Below is a small trained network, with its code and all its weights. Each question gives an input and a class and asks what happens when units are switched off, that is, made to give their printed mean instead of their output.

import numpy as np


def w(rows, s, z=0):
    codes = np.array(rows[::2]) - 128.0
    scale = np.full(codes.shape[1], s)
    scale[-1] = z or s
    return codes * scale


def f(y):
    return y / 2 * (1 + np.tanh(0.7978845608 * (y + 0.044715 * y**3)))


def log_softmax(a):
    a = a - a.max(-1, keepdims=True)
    return a - np.log(np.exp(a).sum(-1, keepdims=True))


def net(x, mask):
    res = np.array(x, float).reshape(1, 8) / 4 @ E
    y = f(res @ A[0][:, :-1].T + A[0][:, -1])
    res = res + np.where(mask, y, B[0][:, -1]) @ B[0][:, :-1]
    return log_softmax(res[-1] @ U[:, :-1].T + U[:, -1])


A, B = {}, {}
E = w([
[77,146,67,144,149,100,97,100,97],'x0',
[134,74,79,144,146,74,156,174,42],'x1',
[122,168,175,144,97,175,100,100,2],'x2',
[116,139,109,176,124,156,220,57,93],'x3',
[126,88,89,52,130,103,112,57,98],'x4',
[113,191,167,125,96,37,109,81,131],'x5',
[179,154,133,163,124,128,150,84,119],'x6',
[229,141,118,144,117,126,126,137,116],'x7',
],0.0086)
A[0] = w([
[112,159,112,143,146,187,67,158,163,147],'n1',
[60,100,187,142,132,164,181,240,223,132],'n2',
[131,173,205,203,107,175,201,118,103,140],'n3',
[182,115,158,110,118,168,104,135,194,133],'n4',
[72,128,200,91,98,104,71,124,20,144],'n5',
[113,160,158,136,141,130,164,100,143,251],'n6',
[80,120,114,90,157,101,92,137,171,184],'n7',
[169,118,171,107,133,40,73,233,127,146],'n8',
[194,67,175,50,138,149,113,118,222,179],'n9',
[84,28,26,131,181,100,159,139,129,165],'n10',
[118,141,153,162,161,224,92,147,187,69],'n11',
[6,116,120,49,129,86,128,100,201,158],'n12',
],0.013,0.0029)
B[0] = w([
[166,200,121,82,113,131,137,138,97,178],'n1',
[123,93,88,130,176,127,137,254,158,233],'n2',
[142,124,178,176,162,107,151,62,111,211],'n3',
[75,143,138,88,136,131,118,89,130,195],'n4',
[86,203,162,93,186,133,137,138,184,222],'n5',
[170,142,146,131,150,148,140,140,50,166],'n6',
[139,114,107,115,77,147,130,85,104,198],'n7',
[211,159,145,198,78,135,129,168,94,218],'n8',
[96,141,115,103,172,119,146,49,95,234],'n9',
[134,91,45,74,188,115,146,158,100,253],'n10',
[104,181,163,108,98,111,85,167,169,192],'n11',
[148,193,152,110,84,138,93,15,101,239],'n12',
],0.017,0.013)
U = w([
[78,153,112,21,210,150,153,65,94,233],'0',
[91,63,111,146,26,126,124,144,165,17],'1',
[132,130,166,178,186,128,158,230,164,62],'2',
[141,34,95,155,78,151,107,137,166,3],'3',
[191,155,88,117,89,142,95,226,121,91],'4',
[186,2,22,153,199,119,204,161,67,91],'5',
[205,146,186,205,65,135,139,18,48,240],'6',
],0.0072,0.0024)

Each question gives the input, the list of numbers given to net, and the class t.
The units are the neurons (one row each of A and B). Each row of codes is followed by its name. A weight is (code - 128) times the scale printed after its matrix; where a second scale follows, it is the last column's (A, B and U).
mask holds one flag per neuron, in row order. A switched-off neuron (its flag False) gives its mean, the last column of its row in B, instead of its output. The means were averaged over made-up inputs and are rounded, as every weight is.
A unit's drop is (log p(t) with every unit on - log p(t) with that unit switched off) / (log p(t) with every unit on - log p(t) with every unit switched off).
The circuit of an input: a set's keep is (log p(t) with only the set's units on - log p(t) with every unit switched off) / (log p(t) with every unit on - log p(t) with every unit switched off). Starting from all 12 units, units are removed one at a time, each time the one whose removal leaves the highest keep (on an exact tie, the one counted first), for as long as the keep stays at least 0.8.
circuit, biggest first: the units of the circuit, biggest drop first
top k neurons: the k neurons with the biggest drops, biggest first
drop when u is switched off: that unit's drop, to one decimal
input [-1,2,-5,-1,-8,1,2,-3], class 2: circuit, biggest first	(n2)
input [-3,7,8,-3,-1,0,3,-2], class 2: top 3 neurons	(n5 n12 n9)
input [3,4,-8,-3,2,1,-8,2], class 5: top 2 neurons	(n10 n8)
input [-5,3,0,-4,-6,7,-7,-5], class 4: circuit, biggest first	(n2 n8)
input [-4,-4,2,0,1,1,3,8], class 6: top 2 neurons	(n10 n5)
input [5,-5,7,7,-4,8,-5,-4], class 6: top 2 neurons	(n3 n10)
input [-6,7,0,0,7,7,5,2], class 4: circuit, biggest first	(n3 n9)
input [5,-8,-1,-3,-5,-6,-6,1], class 4: circuit, biggest first	(n2 n1)
input [2,-8,-6,-3,-6,2,-3,2], class 4: top 4 neurons	(n2 n8 n11 n5)
input [7,2,-8,-3,-1,0,4,-6], class 5: top 3 neurons	(n10 n5 n4)
input [5,6,-6,-6,-8,3,-4,5], class 4: top 3 neurons	(n8 n9 n3)
input [-3,8,1,-2,-7,-5,3,3], class 2: top 3 neurons	(n9 n10 n7)
input [-7,8,7,-3,-1,-6,3,4], class 6: top 2 neurons	(n2 n10)
input [4,-4,3,4,6,0,6,-1], class 6: top 3 neurons	(n10 n2 n9)
input [-3,3,0,-8,2,8,-6,-5], class 6: circuit, biggest first	(n8)
input [2,1,-2,-7,-7,6,4,-4], class 4: top 3 neurons	(n2 n3 n9)
input [2,5,7,-5,-6,-7,-5,-3], class 2: top 2 neurons	(n5 n12)
input [-7,8,1,2,-6,-5,0,2], class 5: top 2 neurons	(n5 n11)
input [2,-6,5,5,-7,-8,2,-3], class 2: top 3 neurons	(n12 n2 n11)
input [7,8,-3,-4,7,-1,0,1], class 5: circuit, biggest first	(n10)
input [0,7,7,-8,6,-7,-5,8], class 4: drop when n8 is switched off	0.8
input [-8,0,4,-4,1,-4,-3,-5], class 2: drop when n12 is switched off	0.3
input [-6,7,6,-2,0,2,-3,8], class 6: drop when n10 is switched off	1.6
input [-7,3,3,4,-4,0,3,1], class 6: drop when n5 is switched off	0.0
